Below is a small trained network, with its code and all its weights. Each question gives an input and a target symbol and asks what happens when units are switched off, that is, made to give their printed mean instead of their output.

import numpy as np


def w(rows, s, z=0):
    codes = np.array(rows[::2]) - 128.0
    scale = np.full(codes.shape[1], s)
    scale[-1] = z or s
    return codes * scale


def f(y):
    return np.maximum(y, 0)


def softmax(a):
    e = np.exp(a - a.max(-1, keepdims=True))
    return e / e.sum(-1, keepdims=True)


def log_softmax(a):
    a = a - a.max(-1, keepdims=True)
    return a - np.log(np.exp(a).sum(-1, keepdims=True))


def net(x, mask):
    ids = ['αβδεζηθμξπσψω'.index(c) for c in x.split()]
    T = len(ids)
    res = E[ids] + P[:T]
    r = res
    for j in range(3):
        rows = slice(4 * j, 4 * j + 4)
        q, k, v = (r @ M[0][rows].T for M in (Q, K, V))
        z = softmax(np.where(np.tri(T) > 0, q @ k.T / 4**0.5, -1e9)) @ v
        o = O[0][rows]
        res = res + np.where(mask[j], z, o[:, -1]) @ o[:, :-1]
    y = f(res @ A[0][:, :-1].T + A[0][:, -1])
    res = res + np.where(mask[3:7], y, B[0][:, -1]) @ B[0][:, :-1]
    return log_softmax(res[-1] @ U[:, :-1].T + U[:, -1])


Q, K, V, O, A, B = {}, {}, {}, {}, {}, {}
E = w([
[69,34,62,122,131,185],'α',
[97,106,27,74,173,202],'β',
[73,162,154,98,102,249],'δ',
[168,95,77,69,132,229],'ε',
[77,119,79,34,134,123],'ζ',
[119,87,118,64,90,117],'η',
[175,21,108,103,101,175],'θ',
[129,41,52,62,113,137],'μ',
[183,46,97,112,103,243],'ξ',
[105,33,136,143,83,129],'π',
[160,145,95,236,167,121],'σ',
[146,64,161,92,77,145],'ψ',
[75,200,189,173,110,133],'ω',
],0.013)
P = w([
[166,147,100,117,54,114],'0',
[57,2,89,222,163,110],'1',
[160,143,144,89,182,94],'2',
[163,178,100,124,45,131],'3',
[55,17,102,206,168,126],'4',
[157,155,149,91,183,112],'5',
[154,198,97,133,37,132],'6',
[47,40,97,201,159,138],'7',
[153,169,152,95,186,119],'8',
[153,222,87,147,38,146],'9',
[37,54,91,205,164,153],'10',
[148,178,157,97,184,131],'11',
[147,232,86,151,38,149],'12',
],0.0095)
Q[0] = w([
[173,161,121,123,85,90],'H1',
[52,141,153,153,198,84],'H1',
[6,103,118,184,226,71],'H1',
[157,58,166,216,105,157],'H1',
[55,63,194,66,184,67],'H2',
[76,208,100,150,87,63],'H2',
[197,85,151,157,64,56],'H2',
[167,101,110,133,255,69],'H2',
[115,127,142,162,71,147],'H3',
[22,69,152,68,89,95],'H3',
[110,60,220,122,205,139],'H3',
[137,111,128,183,177,88],'H3',
],0.033)
K[0] = w([
[140,141,92,191,81,65],'H1',
[111,77,196,65,208,97],'H1',
[106,57,225,100,253,150],'H1',
[52,64,134,171,125,173],'H1',
[71,99,161,5,92,63],'H2',
[65,201,103,189,136,35],'H2',
[191,43,185,168,91,38],'H2',
[103,34,54,28,147,117],'H2',
[135,124,191,156,96,155],'H3',
[11,134,183,51,75,92],'H3',
[178,40,105,56,97,73],'H3',
[176,109,62,155,114,73],'H3',
],0.03)
V[0] = w([
[91,90,152,147,180,135],'H1',
[122,169,77,137,58,88],'H1',
[152,132,185,82,154,130],'H1',
[100,148,87,173,49,166],'H1',
[96,155,24,138,149,117],'H2',
[179,165,101,179,193,95],'H2',
[72,73,147,168,122,164],'H2',
[107,164,171,149,77,170],'H2',
[134,96,102,79,146,239],'H3',
[132,62,156,84,117,81],'H3',
[115,145,204,130,121,206],'H3',
[249,107,47,143,150,122],'H3',
],0.013)
O[0] = w([
[61,154,166,140,174,167,104],'H1',
[214,110,119,151,94,84,163],'H1',
[134,127,117,89,117,174,69],'H1',
[154,95,116,124,156,54,222],'H1',
[61,100,155,99,204,120,180],'H2',
[155,109,49,117,173,98,59],'H2',
[143,99,179,170,119,80,155],'H2',
[181,85,176,107,111,207,112],'H2',
[118,241,61,250,107,156,254],'H3',
[185,121,125,170,103,71,139],'H3',
[85,127,105,91,54,155,121],'H3',
[215,148,127,156,161,201,119],'H3',
],0.011,0.0081)
A[0] = w([
[166,254,175,55,122,100,112],'N1',
[142,217,164,78,155,121,35],'N2',
[127,221,168,69,116,117,79],'N3',
[81,98,101,136,150,124,2],'N4',
],0.027,0.0083)
B[0] = w([
[35,233,194,50,154,102,201],'N1',
[210,1,158,117,85,170,164],'N2',
[184,62,57,177,99,94,183],'N3',
[163,133,140,139,102,142,253],'N4',
],0.015,0.012)
U = w([
[63,46,145,237,133,68,182],'α',
[36,60,58,160,169,163,254],'β',
[53,80,57,172,14,126,135],'δ',
[131,139,83,111,120,166,141],'ε',
[45,94,90,105,161,55,138],'ζ',
[194,134,183,147,85,55,58],'η',
[228,134,120,175,57,119,31],'θ',
[249,103,124,183,78,44,31],'μ',
[200,86,104,141,61,192,80],'ξ',
[205,54,183,163,78,86,64],'π',
[136,42,6,136,178,18,146],'σ',
[193,125,204,128,34,140,48],'ψ',
[100,2,117,74,77,75,166],'ω',
],0.0049,0.0081)

Each question gives the input, a string of symbols that net reads in full, and the target symbol t.
The units are the heads (4 rows each of Q, K, V and O) and the neurons (one row each of A and B). Each row of codes is followed by its name. A weight is (code - 128) times the scale printed after its matrix; where a second scale follows, it is the last column's (O, A, B and U).
mask holds one flag per unit, heads first, then neurons. A switched-off unit (its flag False) gives its mean, the last column of its rows in O or B, instead of its output. The means were averaged over made-up inputs and are rounded, as every weight is.
A unit's drop is (log p(t) with every unit on - log p(t) with that unit switched off) / (log p(t) with every unit on - log p(t) with every unit switched off).
The circuit of an input: a set's keep is (log p(t) with only the set's units on - log p(t) with every unit switched off) / (log p(t) with every unit on - log p(t) with every unit switched off). Starting from all 7 units, units are removed one at a time, each time the one whose removal leaves the highest keep (on an exact tie, the one counted first), for as long as the keep stays at least 0.8.
circuit, biggest first: the units of the circuit, biggest drop first
most important unit: the unit with the biggest drop
k most important neurons: the k neurons with the biggest drops, biggest first
heads that matter: for each layer, one digit per head in row order, 1 if its drop is at least 0.15 and else 0, layers parted by /
input ζ μ ζ β ε, target α: most important unit -> H2
input ζ ψ ζ β, target β: circuit, biggest first -> (H2 H3)
input β δ π δ ξ α μ μ ζ β ε θ, target μ: circuit, biggest first -> (H1 H3)
input ζ μ ξ μ, target μ: circuit, biggest first -> (H1 H3)
input δ π η ε, target δ: heads that matter -> 001
input α ε β ζ β σ ψ, target σ: heads that matter -> 010
input β α μ ψ θ β μ ζ ψ π ω β β, target ω: heads that matter -> 001
input α ω σ, target π: circuit, biggest first -> (H3 N2 H1)
input δ ω β ψ μ, target α: circuit, biggest first -> (H2 H1)
input ε μ μ ψ, target ψ: circuit, biggest first -> (H2 N1)
input μ ψ β ξ π π ω ζ ξ, target θ: circuit, biggest first -> (H3 H1)
input σ θ ζ θ ζ β β η ω, target ψ: circuit, biggest first -> (N1 N2 H1)
input ω ζ β β μ δ ω β σ, target π: circuit, biggest first -> (N2 H3 H1)
input ψ ζ ξ μ ζ θ μ ζ ξ ζ ζ η β, target β: circuit, biggest first -> (H2)
input θ ξ ζ ζ ξ ψ, target η: heads that matter -> 111
input ξ η ε ψ ζ ξ ζ ε β ξ ζ μ, target σ: circuit, biggest first -> (H1 H2 N4)
input ψ α θ π ψ θ π ξ, target α: circuit, biggest first -> (H1 H2)
input ζ ε ε ξ ξ β α δ, target α: circuit, biggest first -> (H2 H1 H3)
input θ ζ θ σ μ θ, target μ: heads that matter -> 101
input ε β η θ β ε, target ε: 3 most important neurons -> (N1 N3 N4)
input ζ θ π, target α: most important unit -> H1
input ψ ζ σ η β θ β ε β α, target σ: heads that matter -> 110
input μ ξ ξ β μ ξ ω ζ δ μ θ β, target ξ: 2 most important neurons -> (N2 N4)
input μ μ μ ζ, target ζ: 2 most important neurons -> (N1 N4)
input ψ θ ψ α θ δ ε σ ζ μ σ μ β, target σ: 2 most important neurons -> (N1 N2)
